Here is a tiny trained network, its code and every weight. The questions are about switching its units off for an input and a class, where a switched-off unit gives its printed mean instead of its output.

import numpy as np


def w(rows, s, z=0):
    codes = np.array(rows[::2]) - 128.0
    scale = np.full(codes.shape[1], s)
    scale[-1] = z or s
    return codes * scale


def f(y):
    return np.maximum(y, 0)


def log_softmax(a):
    a = a - a.max(-1, keepdims=True)
    return a - np.log(np.exp(a).sum(-1, keepdims=True))


def net(x, mask):
    res = np.array(x, float).reshape(1, 6) / 4 @ E
    y = f(res @ A[0][:, :-1].T + A[0][:, -1])
    res = res + np.where(mask, y, B[0][:, -1]) @ B[0][:, :-1]
    return log_softmax(res[-1] @ U[:, :-1].T + U[:, -1])


A, B = {}, {}
E = w([
[144,137,125,134,127,120,116,122,126],'x0',
[117,122,135,113,116,133,137,131,125],'x1',
[122,133,109,118,123,157,128,112,140],'x2',
[29,37,232,221,204,233,21,95,25],'x3',
[145,121,129,134,121,121,119,115,124],'x4',
[135,212,215,2,224,86,174,22,38],'x5',
],0.0045)
A[0] = w([
[132,147,195,65,195,120,159,49,26,238],'neuron 0',
[104,156,191,54,212,117,149,39,53,227],'neuron 1',
[5,52,234,234,205,222,17,89,28,17],'neuron 2',
[155,64,143,192,40,190,85,204,190,69],'neuron 3',
[77,43,45,245,27,185,65,239,192,188],'neuron 4',
[6,5,225,230,246,236,5,79,13,9],'neuron 5',
[106,171,198,18,189,139,105,45,68,163],'neuron 6',
[199,247,19,30,52,7,221,180,242,2],'neuron 7',
[85,49,80,215,49,174,52,214,202,189],'neuron 8',
[95,145,189,34,218,113,131,45,66,200],'neuron 9',
[102,8,63,255,56,168,78,222,197,202],'neuron 10',
],0.004,0.00064)
B[0] = w([
[214,223,193,79,193,112,57,89,64,203],'neuron 0',
[220,222,223,67,172,141,39,145,52,204],'neuron 1',
[7,27,8,235,2,103,245,33,227,238],'neuron 2',
[183,179,203,56,144,129,104,91,56,180],'neuron 3',
[241,240,250,55,175,184,5,178,15,220],'neuron 4',
[29,4,11,238,42,28,234,72,217,253],'neuron 5',
[208,226,199,70,158,210,30,210,45,200],'neuron 6',
[11,35,25,251,29,66,240,25,222,240],'neuron 7',
[220,233,205,47,223,104,54,105,18,204],'neuron 8',
[219,228,201,45,198,89,26,133,72,202],'neuron 9',
[247,235,234,30,158,177,30,208,26,216],'neuron 10',
],0.0039,0.0064)
U = w([
[238,253,231,12,222,206,13,204,12,2],'0',
[20,3,7,213,27,62,244,49,227,254],'1',
],0.0037,0.00071)

Each question gives the input, the list of numbers given to net, and the class t.
The units are the neurons (one row each of A and B). Each row of codes is followed by its name. A weight is (code - 128) times the scale printed after its matrix; where a second scale follows, it is the last column's (A, B and U).
mask holds one flag per neuron, in row order. A switched-off neuron (its flag False) gives its mean, the last column of its row in B, instead of its output. The means were averaged over made-up inputs and are rounded, as every weight is.
A unit's drop is (log p(t) with every unit on - log p(t) with that unit switched off) / (log p(t) with every unit on - log p(t) with every unit switched off).
The circuit of an input: a set's keep is (log p(t) with only the set's units on - log p(t) with every unit switched off) / (log p(t) with every unit on - log p(t) with every unit switched off). Starting from all 11 units, units are removed one at a time, each time the one whose removal leaves the highest keep (on an exact tie, the one counted first), for as long as the keep stays at least 0.8.
units of the circuit, in order: the units of the circuit, biggest drop first
k most important neurons: the k neurons with the biggest drops, biggest first
drop of u: that unit's drop, to one decimal
input [8,8,-1,-6,-1,5], class 1: units of the circuit, in order : [neuron 7]
input [4,7,-3,-8,-1,7], class 1: 2 most important neurons : [neuron 7; neuron 4]
input [-3,8,-1,-7,-6,6], class 1: 4 most important neurons : [neuron 7; neuron 4; neuron 10; neuron 8]
input [-2,-3,2,5,2,3], class 1: 2 most important neurons : [neuron 5; neuron 2]
input [8,-1,4,-7,-8,-8], class 0: 2 most important neurons : [neuron 4; neuron 10]
input [2,0,8,-4,8,-5], class 0: 4 most important neurons : [neuron 5; neuron 2; neuron 4; neuron 10]
input [-8,-8,2,-7,3,-7], class 0: 3 most important neurons : [neuron 4; neuron 10; neuron 5]
input [1,-1,4,5,-4,3], class 1: 2 most important neurons : [neuron 5; neuron 2]
input [6,5,0,-8,-8,-8], class 0: drop of neuron 6 : -0.1
input [-6,-8,-2,-7,8,-8], class 0: drop of neuron 10 : 0.2
input [2,0,-8,4,-7,-3], class 1: drop of neuron 0 : 0.2
